[[ 26   2  23 -30 -42]
 [ 23  -7  22  -6 -36]
 [ 29   1  26 -19 -38]
 [-25 -19  -3  13  55]
 [ 33  19  29 -14 -51]
 [ 21 -13  28 -27 -57]
 [-17 -28   3  29  37]
 [ 25   2   2 -34 -36]
 [  3 -12  -4   9  31]
 [ -3 -22 -29  39  33]
 [-35 -10  -9  21  19]
 [  5 -17   8   7  34]]
:
[[ 34   7   8 -17   5]
 [ 19  21  -9 -10 -35]
 [ 33  39 -29 -22  -3]
 [ 31   9  -4 -12   3]
 [-36 -34   2   2  25]
 [ 37  29   3 -28 -17]
 [-57 -27  28 -13  21]
 [-51 -14  29  19  33]
 [ 55  13  -3 -19 -25]
 [-38 -19  26   1  29]
 [-36  -6  22  -7  23]
 [-42 -30  23   2  26]]

[[-18 -15 -19   4 -21 -36  13   2  11  -1   5 -46]
 [-11  24   0   0   8 -12   8  39   8  -6   3 -21]
 [ -5  15 -18 -29   9   1 -14  24  12 -18 -41   6]
 [-10 -41 -28  -3 -32 -29   2 -35   7   0  -9 -30]]
:
[[-30  -9   0   7 -35   2 -29 -32  -3 -28 -41 -10]
 [  6 -41 -18  12  24 -14   1   9 -29 -18  15  -5]
 [-21   3  -6   8  39   8 -12   8   0   0  24 -11]
 [-46   5  -1  11   2  13 -36 -21   4 -19 -15 -18]]

[[  5 -45 -51  -8]
 [ -4 -20 -38   0]
 [ -4 -29 -48   0]
 [ -1 -41 -56  -2]
 [  2  -1 -21 -11]]
:
[[-11 -21  -1   2]
 [ -2 -56 -41  -1]
 [  0 -48 -29  -4]
 [  0 -38 -20  -4]
 [ -8 -51 -45   5]]

[[-42   0  30  23]
 [-44  -1  30  24]
 [-50  -3  26  30]
 [-49  -3  27  28]
 [-47  -2  29  27]
 [-48  -2  28  28]
 [-40   0  31  22]]
:
[[ 22  31   0 -40]
 [ 28  28  -2 -48]
 [ 27  29  -2 -47]
 [ 28  27  -3 -49]
 [ 30  26  -3 -50]
 [ 24  30  -1 -44]
 [ 23  30   0 -42]]

[[ 33  28 -54 -43 -15  31 -39   7 -50  -5 -14  12  12]
 [-31  44  -6 -15  27   5  40 -34  18  10  50 -51  47]
 [ 16  27 -12  47  50  25 -23  46  37  13  12 -13  52]
 [-19   2  14 -21  15  54  26   9  49 -26 -51  34  33]]
:
[[ 33  34 -51 -26  49   9  26  54  15 -21  14   2 -19]
 [ 52 -13  12  13  37  46 -23  25  50  47 -12  27  16]
 [ 47 -51  50  10  18 -34  40   5  27 -15  -6  44 -31]
 [ 12  12 -14  -5 -50   7 -39  31 -15 -43 -54  28  33]]

[[ -9  -5   4  -3  11  22   7 -10  -5 -13  14  -1   0  18   0]
 [  5 -32   7  -5  15   5  45  -4   9 -12  -5  21  15  17   1]
 [  9  -1  48  31  30 -23   4   9   6  50 -40  35  13  -2   7]]
:
[[  7  -2  13  35 -40  50   6   9   4 -23  30  31  48  -1   9]
 [  1  17  15  21  -5 -12   9  -4  45   5  15  -5   7 -32   5]
 [  0  18   0  -1  14 -13  -5 -10   7  22  11  -3   4  -5  -9]]
---
[[ 21 -11   9]
 [ 31   2  20]
 [ 19 -39  19]
 [ 37   6  30]
 [ 54  15  55]]
:
[[ 21 -11]
 [ 31   2]
 [ 19 -39]]

[[-33   9 -21]
 [ 47  24  16]
 [ -1  51 -14]]
:
[[-33   9]
 [ 47  24]
 [ -1  51]]

[[ 32 -38  29]
 [ 17 -22   6]
 [ 26  -2 -43]
 [ 26 -11  40]
 [-55  50  -8]]
:
[[ 32 -38]
 [ 17 -22]
 [ 26  -2]]

[[-20 -17  -1  13]
 [ 25  26   7   6]
 [ 45 -26  47 -24]]
:
[[-20 -17]
 [ 25  26]
 [ 45 -26]]

[[  4   7  -2 -16]
 [ 52 -56 -18  -9]
 [ 10   5 -23  26]
 [  1 -29  -3   1]]
:
[[  4   7]
 [ 52 -56]
 [ 10   5]]

[[-28  32   7 -32 -34]
 [ 43 -31  29 -24 -24]
 [ 43  48 -44  -1  -1]]
:
[[-28  32]
 [ 43 -31]
 [ 43  48]]

[[ 11  23]
 [-37 -46]
 [ 21 -25]
 [-46 -38]
 [ 44  23]]
:
[[ 11  23]
 [-37 -46]
 [ 21 -25]]

[[-38 -27  -7 -36  19]
 [ -4 -31 -29   4  53]
 [  1   4  35 -32  -9]]
:
[[-38 -27]
 [ -4 -31]
 [  1   4]]

[[ -8  13 -47]
 [ 21 -31   0]
 [ 35  -7 -25]]
:
[[ -8  13]
 [ 21 -31]
 [ 35  -7]]
